Here is a tiny trained network, its code and every weight. The questions are about switching its units off for an input and a class, where a switched-off unit gives its printed mean instead of its output.

import numpy as np


def w(rows, s, z=0):
    codes = np.array(rows[::2]) - 128.0
    scale = np.full(codes.shape[1], s)
    scale[-1] = z or s
    return codes * scale


def norm(h):
    return h / np.sqrt((h * h).mean(-1, keepdims=True) + 1e-5)


def f(y):
    return np.maximum(y, 0)


def log_softmax(a):
    a = a - a.max(-1, keepdims=True)
    return a - np.log(np.exp(a).sum(-1, keepdims=True))


def net(x, mask):
    res = np.array(x, float).reshape(1, 3) / 4 @ E
    u = 0
    for l in range(4):
        y = f(norm(res) @ A[l][:, :-1].T + A[l][:, -1])
        res = res + np.where(mask[u : u + 5], y, B[l][:, -1]) @ B[l][:, :-1]
        u += 5
    return log_softmax(norm(res)[-1] @ U[:, :-1].T + U[:, -1])


A, B = {}, {}
E = w([
[254,142,205,219,161,91,113,151,114],'x0',
[177,103,73,91,168,107,120,22,19],'x1',
[190,26,226,63,128,149,247,148,122],'x2',
],0.0087)
A[0] = w([
[43,95,129,109,126,132,197,90,119,174],'0.n0',
[88,125,72,127,133,107,116,82,99,26],'0.n1',
[247,100,184,111,128,125,189,120,95,253],'0.n2',
[146,93,131,112,129,131,183,108,86,125],'0.n3',
[250,127,88,129,144,124,103,34,17,112],'0.n4',
],0.018,0.0027)
B[0] = w([
[136,71,100,99,123,138,105,187,136,181],'0.n0',
[107,170,145,126,121,178,116,96,125,182],'0.n1',
[162,146,177,176,121,198,126,135,87,240],'0.n2',
[130,134,167,137,139,115,108,82,166,179],'0.n3',
[131,127,110,111,140,1,186,111,138,254],'0.n4',
],0.026,0.021)
A[1] = w([
[17,173,93,112,107,154,124,188,205,117],'1.n0',
[71,81,80,79,86,74,181,224,158,95],'1.n1',
[127,172,116,162,134,167,102,114,120,88],'1.n2',
[184,151,240,184,128,117,138,175,207,249],'1.n3',
[253,91,216,172,146,122,186,173,102,90],'1.n4',
],0.016,0.0021)
B[1] = w([
[85,138,77,144,82,153,150,180,69,197],'1.n0',
[194,102,104,160,166,58,188,172,119,190],'1.n1',
[101,144,189,217,140,101,132,136,123,160],'1.n2',
[220,56,106,53,142,130,172,183,117,242],'1.n3',
[95,118,165,50,126,209,7,85,145,252],'1.n4',
],0.016,0.019)
A[2] = w([
[63,74,164,71,117,155,120,107,112,120],'2.n0',
[61,190,164,101,84,143,118,47,196,66],'2.n1',
[127,111,112,180,182,7,145,76,169,71],'2.n2',
[112,164,138,134,103,210,80,104,121,6],'2.n3',
[113,115,47,49,115,116,141,152,115,44],'2.n4',
],0.019,0.0023)
B[2] = w([
[144,96,59,160,129,135,80,79,208,172],'2.n0',
[101,88,189,150,124,184,151,117,20,141],'2.n1',
[157,230,173,79,125,7,121,81,190,250],'2.n2',
[117,170,168,173,140,134,136,131,196,185],'2.n3',
[153,62,114,140,134,66,177,152,78,198],'2.n4',
],0.013,0.017)
A[3] = w([
[143,183,87,113,188,241,85,118,218,129],'3.n0',
[159,86,215,40,123,224,12,158,184,75],'3.n1',
[190,92,156,2,147,91,107,101,195,249],'3.n2',
[171,175,153,180,117,162,95,214,240,56],'3.n3',
[28,201,107,143,60,239,39,112,183,97],'3.n4',
],0.016,0.0013)
B[3] = w([
[195,78,181,84,122,41,164,83,126,173],'3.n0',
[151,81,154,177,182,226,131,111,254,249],'3.n1',
[61,166,84,130,108,194,36,59,219,242],'3.n2',
[201,70,158,63,123,57,149,152,84,163],'3.n3',
[79,230,178,147,150,174,92,76,55,172],'3.n4',
],0.014,0.022)
U = w([
[133,178,136,91,168,9,161,44,144,102],'0',
[114,85,72,124,138,114,179,215,91,176],'1',
[169,82,176,108,177,204,106,97,189,199],'2',
[42,194,148,163,141,179,132,121,52,4],'3',
],0.013,0.0025)

Each question gives the input, the list of numbers given to net, and the class t.
The units are the neurons (one row each of A and B). Each row of codes is followed by its name. A weight is (code - 128) times the scale printed after its matrix; where a second scale follows, it is the last column's (A, B and U).
mask holds one flag per neuron, layer by layer. A switched-off neuron (its flag False) gives its mean, the last column of its row in B, instead of its output. The means were averaged over made-up inputs and are rounded, as every weight is.
A unit's drop is (log p(t) with every unit on - log p(t) with that unit switched off) / (log p(t) with every unit on - log p(t) with every unit switched off).
unit that matters most: the unit with the biggest drop
top k neurons: the k neurons with the biggest drops, biggest first
k most important neurons of layer l: the k neurons of layer l with the biggest drops, biggest first
drop of u: that unit's drop, to one decimal
input [-2,-3,-4], class 3: top 3 neurons	0.n4, 0.n2, 0.n0
input [-4,4,-5], class 0: top 4 neurons	1.n4, 0.n2, 1.n3, 3.n4
input [4,-2,-6], class 1: 4 most important neurons of layer 0	0.n2, 0.n4, 0.n3, 0.n1
input [4,1,-1], class 0: top 2 neurons	0.n4, 3.n1
input [-8,-7,-7], class 1: top 2 neurons	0.n2, 1.n4
input [-7,4,-6], class 3: unit that matters most	0.n1
input [-8,-3,-8], class 3: top 3 neurons	0.n4, 0.n1, 1.n3
input [-2,-4,-4], class 3: top 4 neurons	0.n4, 0.n2, 0.n0, 1.n3
input [-5,2,-1], class 1: 2 most important neurons of layer 3	3.n2, 3.n1
input [1,-3,-4], class 1: top 3 neurons	0.n2, 0.n4, 0.n1
input [-4,0,-7], class 3: drop of 0.n4	0.7
input [-3,5,1], class 0: drop of 0.n4	0.1
input [8,4,-3], class 0: drop of 0.n4	4.0
